Below is a small trained network, with its code and all its weights. Each question gives an input and a target symbol and asks what happens when units are switched off, that is, made to give their printed mean instead of their output.

import numpy as np


def w(rows, s, z=0):
    codes = np.array(rows[::2]) - 128.0
    scale = np.full(codes.shape[1], s)
    scale[-1] = z or s
    return codes * scale


def f(y):
    return np.maximum(y, 0)


def softmax(a):
    e = np.exp(a - a.max(-1, keepdims=True))
    return e / e.sum(-1, keepdims=True)


def log_softmax(a):
    a = a - a.max(-1, keepdims=True)
    return a - np.log(np.exp(a).sum(-1, keepdims=True))


def net(x, mask):
    ids = ['γδεζηθλμξστφω'.index(c) for c in x.split()]
    T = len(ids)
    res = E[ids] + P[:T]
    u = 0
    for l in range(3):
        q, k, v = (res @ M[l].T for M in (Q, K, V))
        z = softmax(np.where(np.tri(T) > 0, q @ k.T / 2**0.5, -1e9)) @ v
        res = res + np.where(mask[u], z, O[l][:, -1]) @ O[l][:, :-1]
        u += 1
        y = f(res @ A[l][:, :-1].T + A[l][:, -1])
        res = res + np.where(mask[u : u + 4], y, B[l][:, -1]) @ B[l][:, :-1]
        u += 4
    return log_softmax(res[-1] @ U[:, :-1].T + U[:, -1])


Q, K, V, O, A, B = {}, {}, {}, {}, {}, {}
E = w([
[139,251,168,154],'γ',
[142,71,86,116],'δ',
[140,115,66,139],'ε',
[130,130,88,135],'ζ',
[49,63,187,73],'η',
[196,124,49,178],'θ',
[66,111,150,102],'λ',
[151,109,37,138],'μ',
[13,69,175,71],'ξ',
[127,61,91,109],'σ',
[118,143,141,126],'τ',
[123,140,85,139],'φ',
[144,123,67,134],'ω',
],0.011)
P = w([
[16,106,42,91],'0',
[117,95,122,254],'1',
[93,139,93,119],'2',
[78,68,130,237],'3',
[120,160,134,127],'4',
[52,37,117,217],'5',
[136,168,136,131],'6',
],0.009)
Q[0] = w([
[84,74,142,254],'L0H1',
[135,125,89,135],'L0H1',
],0.0077)
K[0] = w([
[149,237,253,116],'L0H1',
[239,94,154,92],'L0H1',
],0.0072)
V[0] = w([
[130,3,103,90],'L0H1',
[224,70,133,122],'L0H1',
],0.0053)
O[0] = w([
[158,10,219,31,198],'L0H1',
[253,119,239,134,2],'L0H1',
],0.0041,0.0016)
A[0] = w([
[116,213,71,91,21],'L0N1',
[118,159,2,70,238],'L0N2',
[187,140,33,107,254],'L0N3',
[106,101,96,118,25],'L0N4',
],0.0071,0.00041)
B[0] = w([
[235,3,79,28,178],'L0N1',
[28,161,130,46,252],'L0N2',
[129,210,171,113,229],'L0N3',
[65,224,74,143,189],'L0N4',
],0.0056,0.0034)
Q[1] = w([
[195,84,77,187],'L1H1',
[3,153,139,238],'L1H1',
],0.0057)
K[1] = w([
[219,26,80,254],'L1H1',
[47,42,79,86],'L1H1',
],0.0057)
V[1] = w([
[195,227,252,196],'L1H1',
[194,111,185,65],'L1H1',
],0.0031)
O[1] = w([
[221,62,254,107,2],'L1H1',
[141,34,134,52,66],'L1H1',
],0.0087,0.0045)
A[1] = w([
[43,112,153,254,158],'L1N1',
[114,113,103,191,106],'L1N2',
[126,67,19,75,252],'L1N3',
[31,216,89,143,242],'L1N4',
],0.0077,0.0032)
B[1] = w([
[166,135,11,135,188],'L1N1',
[155,99,97,113,156],'L1N2',
[118,106,169,191,199],'L1N3',
[120,178,166,132,254],'L1N4',
],0.011,0.015)
Q[2] = w([
[116,118,254,232],'L2H1',
[134,32,113,151],'L2H1',
],0.0063)
K[2] = w([
[231,91,38,66],'L2H1',
[76,253,53,145],'L2H1',
],0.0045)
V[2] = w([
[255,96,229,119],'L2H1',
[83,126,193,25],'L2H1',
],0.0036)
O[2] = w([
[141,194,41,175,8],'L2H1',
[146,132,1,162,91],'L2H1',
],0.0098,0.011)
A[2] = w([
[117,123,29,80,49],'L2N1',
[244,99,85,115,127],'L2N2',
[65,81,59,222,252],'L2N3',
[255,176,149,211,195],'L2N4',
],0.006,0.0028)
B[2] = w([
[134,184,121,224,136],'L2N1',
[250,81,113,59,138],'L2N2',
[67,70,122,123,254],'L2N3',
[255,142,105,113,163],'L2N4',
],0.0082,0.0068)
U = w([
[142,235,2,202,119],'γ',
[143,36,103,188,112],'δ',
[187,122,180,198,115],'ε',
[132,108,76,58,82],'ζ',
[114,56,73,108,112],'η',
[216,63,112,125,139],'θ',
[127,120,65,44,64],'λ',
[157,115,126,141,101],'μ',
[81,145,248,132,205],'ξ',
[139,26,109,212,108],'σ',
[148,117,136,172,3],'τ',
[135,122,88,97,37],'φ',
[179,118,210,130,233],'ω',
],0.0067,0.0044)

Each question gives the input, a string of symbols that net reads in full, and the target symbol t.
The units are the heads (2 rows each of Q, K, V and O) and the neurons (one row each of A and B). Each row of codes is followed by its name. A weight is (code - 128) times the scale printed after its matrix; where a second scale follows, it is the last column's (O, A, B and U).
mask holds one flag per unit, layer by layer, with each layer's heads first. A switched-off unit (its flag False) gives its mean, the last column of its rows in O or B, instead of its output. The means were averaged over made-up inputs and are rounded, as every weight is.
A unit's drop is (log p(t) with every unit on - log p(t) with that unit switched off) / (log p(t) with every unit on - log p(t) with every unit switched off).
The circuit of an input: a set's keep is (log p(t) with only the set's units on - log p(t) with every unit switched off) / (log p(t) with every unit on - log p(t) with every unit switched off). Starting from the 12 units with the biggest drops (on a tie, the unit counted first), units are removed one at a time, each time the one whose removal leaves the highest keep (on an exact tie, the one counted first), for as long as the keep stays at least 0.8.
circuit, biggest first: the units of the circuit, biggest drop first
unit that matters most: the unit with the biggest drop
top k neurons: the k neurons with the biggest drops, biggest first
top k neurons in layer l: the k neurons of layer l with the biggest drops, biggest first
drop of u: that unit's drop, to one decimal
input σ δ θ θ γ θ, target γ: circuit, biggest first : [L0H1, L1N1]
input θ λ ε, target ξ: top 2 neurons : [L1N1, L0N2]
input θ γ θ λ, target γ: circuit, biggest first : [L1N1, L0H1]
input γ θ γ ω θ μ, target γ: circuit, biggest first : [L1N1, L0H1, L2N1]
input δ δ ζ γ θ φ, target γ: circuit, biggest first : [L1N1, L0H1]
input θ θ θ θ μ, target ξ: top 3 neurons : [L1N1, L0N2, L1N2]
input μ γ γ ω, target γ: top 2 neurons : [L1N1, L0N1]
input θ φ γ μ, target γ: unit that matters most : L0H1
input δ η ω γ, target γ: top 2 neurons : [L1N1, L1N3]
input γ θ μ σ γ θ, target γ: top 2 neurons : [L1N1, L0N1]
input δ θ σ, target ξ: top 3 neurons : [L1N1, L1N3, L1N2]
input θ ζ γ ε η ε, target γ: top 2 neurons in layer 0 : [L0N1, L0N4]
input γ σ ω, target ξ: drop of L0N1 : 0.0
input φ σ ζ, target ξ: drop of L1N1 : 0.4
input γ γ φ ε, target γ: drop of L1N3 : 0.1
input ω σ γ γ μ ζ, target γ: drop of L0H1 : 0.7
input θ θ δ, target ξ: top neuron in layer 2 : [L2N4]
input σ γ γ γ γ ζ, target γ: top 2 neurons in layer 1 : [L1N1, L1N4]
input γ λ γ ξ, target γ: top 2 neurons in layer 0 : [L0N1, L0N4]
